Below is a small trained network, with its code and all its weights. Each question gives an input and a class and asks what happens when units are switched off, that is, made to give their printed mean instead of their output.

import numpy as np


def w(rows, s, z=0):
    codes = np.array(rows[::2]) - 128.0
    scale = np.full(codes.shape[1], s)
    scale[-1] = z or s
    return codes * scale


def f(y):
    return np.maximum(y, 0)


def log_softmax(a):
    a = a - a.max(-1, keepdims=True)
    return a - np.log(np.exp(a).sum(-1, keepdims=True))


def net(x, mask):
    res = np.array(x, float).reshape(1, 4) / 4 @ E
    y = f(res @ A[0][:, :-1].T + A[0][:, -1])
    res = res + np.where(mask, y, B[0][:, -1]) @ B[0][:, :-1]
    return log_softmax(res[-1] @ U[:, :-1].T + U[:, -1])


A, B = {}, {}
E = w([
[178,218,163,108,111,164,139,88,202,115,155,113],'x0',
[202,161,56,52,104,116,183,101,190,193,78,78],'x1',
[109,173,192,153,206,65,196,186,164,117,154,148],'x2',
[161,102,50,137,166,56,30,92,181,97,155,255],'x3',
],0.0088)
A[0] = w([
[46,65,141,179,122,115,88,177,105,76,148,158,127],'N1',
[172,88,85,129,161,46,85,93,212,103,144,218,141],'N2',
[91,95,156,155,146,103,158,157,75,159,138,97,142],'N3',
[129,48,98,180,131,141,38,118,2,114,130,184,153],'N4',
[42,62,101,182,164,122,53,131,122,46,140,135,141],'N5',
[110,115,102,122,159,152,161,102,159,169,65,75,125],'N6',
[131,116,111,135,170,51,103,144,132,112,189,175,254],'N7',
[226,130,63,82,58,132,119,56,112,167,116,141,197],'N8',
[121,63,161,132,117,132,193,152,79,166,112,111,137],'N9',
[131,185,183,159,121,130,137,108,115,90,98,134,178],'N10',
[181,135,87,41,105,142,121,33,180,139,106,126,181],'N11',
],0.0079,0.0059)
B[0] = w([
[43,90,119,76,91,108,143,103,61,153,38,203,215],'N1',
[46,243,243,146,172,141,215,122,191,223,158,93,246],'N2',
[103,113,156,154,165,170,162,134,67,190,31,108,189],'N3',
[165,49,95,48,71,139,2,63,73,68,71,225,244],'N4',
[120,60,82,104,110,71,159,81,77,86,18,194,222],'N5',
[177,117,98,213,113,93,99,118,190,71,133,67,184],'N6',
[104,160,193,163,150,20,190,138,61,175,43,195,237],'N7',
[177,125,111,236,62,38,138,134,148,146,77,125,243],'N8',
[124,209,111,163,116,80,145,183,197,150,150,69,192],'N9',
[156,161,214,109,170,57,120,79,96,129,172,85,175],'N10',
[179,106,97,162,107,36,84,125,105,175,82,20,238],'N11',
],0.0072,0.011)
U = w([
[107,199,221,186,177,112,218,185,162,224,128,96,255],'0',
[122,142,39,113,166,200,144,139,136,104,177,165,10],'1',
[135,50,148,82,127,91,105,95,48,69,91,218,205],'2',
[180,141,238,75,114,202,113,122,175,46,254,85,33],'3',
[84,103,104,105,155,253,136,166,100,147,121,108,53],'4',
[238,99,46,170,82,79,66,92,141,115,98,84,129],'5',
],0.0071,0.0019)

Each question gives the input, the list of numbers given to net, and the class t.
The units are the neurons (one row each of A and B). Each row of codes is followed by its name. A weight is (code - 128) times the scale printed after its matrix; where a second scale follows, it is the last column's (A, B and U).
mask holds one flag per neuron, in row order. A switched-off neuron (its flag False) gives its mean, the last column of its row in B, instead of its output. The means were averaged over made-up inputs and are rounded, as every weight is.
A unit's drop is (log p(t) with every unit on - log p(t) with that unit switched off) / (log p(t) with every unit on - log p(t) with every unit switched off).
The circuit of an input: a set's keep is (log p(t) with only the set's units on - log p(t) with every unit switched off) / (log p(t) with every unit on - log p(t) with every unit switched off). Starting from all 11 units, units are removed one at a time, each time the one whose removal leaves the highest keep (on an exact tie, the one counted first), for as long as the keep stays at least 0.8.
units of the circuit, in order: the units of the circuit, biggest drop first
top k neurons: the k neurons with the biggest drops, biggest first
drop when u is switched off: that unit's drop, to one decimal
input [2,3,-3,-5], class 5: units of the circuit, in order : [N2]
input [-4,0,-3,-4], class 4: units of the circuit, in order : [N11; N8; N7]
input [-5,-5,7,-4], class 2: top 3 neurons : [N2; N1; N5]
input [7,1,-5,-8], class 5: top 2 neurons : [N2; N7]
input [-1,-6,6,-3], class 2: top 3 neurons : [N2; N1; N5]
input [-2,-4,4,-2], class 2: top 2 neurons : [N2; N1]
input [3,-3,-5,-5], class 3: top 2 neurons : [N7; N2]
input [1,5,2,3], class 0: top 2 neurons : [N4; N2]
input [5,-7,3,-2], class 2: top 3 neurons : [N2; N9; N1]
input [0,8,0,5], class 0: top 3 neurons : [N2; N4; N5]
input [6,5,0,6], class 0: drop when N3 is switched off : 0.0
input [7,1,-1,7], class 0: drop when N2 is switched off : 0.4
input [0,1,2,6], class 0: drop when N2 is switched off : 0.5
